Below is a small trained network, with its code and all its weights. Each question gives an input and a class and asks what happens when units are switched off, that is, made to give their printed mean instead of their output.

import numpy as np


def w(rows, s, z=0):
    codes = np.array(rows[::2]) - 128.0
    scale = np.full(codes.shape[1], s)
    scale[-1] = z or s
    return codes * scale


def f(y):
    return y / 2 * (1 + np.tanh(0.7978845608 * (y + 0.044715 * y**3)))


def log_softmax(a):
    a = a - a.max(-1, keepdims=True)
    return a - np.log(np.exp(a).sum(-1, keepdims=True))


def net(x, mask):
    res = np.array(x, float).reshape(1, 6) / 4 @ E
    y = f(res @ A[0][:, :-1].T + A[0][:, -1])
    res = res + np.where(mask, y, B[0][:, -1]) @ B[0][:, :-1]
    return log_softmax(res[-1] @ U[:, :-1].T + U[:, -1])


A, B = {}, {}
E = w([
[123,106,171,142,247,159,157],'x0',
[116,169,108,206,94,173,79],'x1',
[72,178,78,81,163,159,35],'x2',
[209,147,140,213,153,77,107],'x3',
[143,47,231,146,100,130,107],'x4',
[27,36,109,113,127,136,148],'x5',
],0.012)
A[0] = w([
[127,126,98,72,141,152,120,81],'neuron 1',
[154,169,98,160,79,134,93,3],'neuron 2',
[119,78,176,77,144,159,190,144],'neuron 3',
[152,94,137,95,116,160,165,127],'neuron 4',
[140,165,122,130,117,159,142,98],'neuron 5',
[169,126,124,138,224,122,170,58],'neuron 6',
[125,99,82,137,70,142,95,30],'neuron 7',
[162,252,111,99,125,203,127,160],'neuron 8',
[146,179,107,134,111,163,109,26],'neuron 9',
[125,111,139,100,163,147,167,62],'neuron 10',
[71,131,74,108,135,156,159,119],'neuron 11',
[155,132,164,164,138,85,102,75],'neuron 12',
[114,104,99,118,136,213,133,51],'neuron 13',
[126,103,149,54,133,131,150,83],'neuron 14',
[132,94,157,131,67,119,185,80],'neuron 15',
[115,119,107,120,118,95,105,42],'neuron 16',
[153,124,136,199,95,152,136,53],'neuron 17',
[132,110,143,133,87,146,159,66],'neuron 18',
[88,68,187,151,123,208,87,133],'neuron 19',
[48,138,80,88,126,177,150,145],'neuron 20',
[95,117,103,4,160,111,106,111],'neuron 21',
],0.015,0.0038)
B[0] = w([
[80,108,117,76,113,125,94,167],'neuron 1',
[138,90,146,145,118,86,116,186],'neuron 2',
[168,73,185,213,116,93,114,201],'neuron 3',
[142,105,141,163,126,113,124,157],'neuron 4',
[118,142,119,122,131,95,99,153],'neuron 5',
[177,154,135,151,92,200,181,199],'neuron 6',
[138,162,133,134,140,179,161,160],'neuron 7',
[43,117,120,123,125,35,37,249],'neuron 8',
[108,94,112,106,128,90,109,178],'neuron 9',
[133,89,156,155,98,147,113,161],'neuron 10',
[132,130,136,87,154,178,146,193],'neuron 11',
[134,138,103,106,135,171,162,171],'neuron 12',
[128,155,119,126,118,147,171,167],'neuron 13',
[113,116,136,135,131,74,102,171],'neuron 14',
[145,54,180,173,122,120,136,176],'neuron 15',
[114,147,121,141,168,139,152,135],'neuron 16',
[118,132,94,82,143,102,96,171],'neuron 17',
[136,90,149,160,194,122,141,149],'neuron 18',
[139,213,85,77,126,196,159,209],'neuron 19',
[144,220,103,89,146,182,106,222],'neuron 20',
[31,147,46,65,135,88,9,220],'neuron 21',
],0.012,0.019)
U = w([
[139,39,168,176,124,18,115,4],'0',
[212,149,160,184,127,255,247,223],'1',
[102,249,98,57,129,162,111,181],'2',
],0.0085,0.0021)

Each question gives the input, the list of numbers given to net, and the class t.
The units are the neurons (one row each of A and B). Each row of codes is followed by its name. A weight is (code - 128) times the scale printed after its matrix; where a second scale follows, it is the last column's (A, B and U).
mask holds one flag per neuron, in row order. A switched-off neuron (its flag False) gives its mean, the last column of its row in B, instead of its output. The means were averaged over made-up inputs and are rounded, as every weight is.
A unit's drop is (log p(t) with every unit on - log p(t) with that unit switched off) / (log p(t) with every unit on - log p(t) with every unit switched off).
The circuit of an input: a set's keep is (log p(t) with only the set's units on - log p(t) with every unit switched off) / (log p(t) with every unit on - log p(t) with every unit switched off). Starting from the 12 units with the biggest drops (on a tie, the unit counted first), units are removed one at a time, each time the one whose removal leaves the highest keep (on an exact tie, the one counted first), for as long as the keep stays at least 0.8.
units of the circuit, in order: the units of the circuit, biggest drop first
most important unit: the unit with the biggest drop
k most important neurons: the k neurons with the biggest drops, biggest first
drop of u: that unit's drop, to one decimal
input [7,0,-1,-6,1,-1], class 1: units of the circuit, in order -> neuron 8; neuron 3
input [0,1,-8,3,0,-8], class 0: most important unit -> neuron 19
input [0,3,-4,6,-8,5], class 1: units of the circuit, in order -> neuron 21; neuron 8
input [2,-4,4,6,-1,-3], class 1: units of the circuit, in order -> neuron 21; neuron 6
input [2,-5,2,-1,6,-8], class 1: units of the circuit, in order -> neuron 8; neuron 21
input [-5,7,-7,-1,5,2], class 1: 4 most important neurons -> neuron 8; neuron 19; neuron 21; neuron 7
input [1,7,-2,-1,6,-3], class 1: 4 most important neurons -> neuron 21; neuron 8; neuron 20; neuron 1
input [4,7,-3,-2,1,7], class 1: 2 most important neurons -> neuron 21; neuron 8
input [4,-2,-1,-5,1,-3], class 0: drop of neuron 3 -> 0.2
input [-5,3,-4,1,0,0], class 0: drop of neuron 19 -> 0.3
input [-7,3,-5,0,3,0], class 0: drop of neuron 6 -> 0.5
input [4,-5,-1,6,2,-3], class 1: drop of neuron 9 -> 0.0
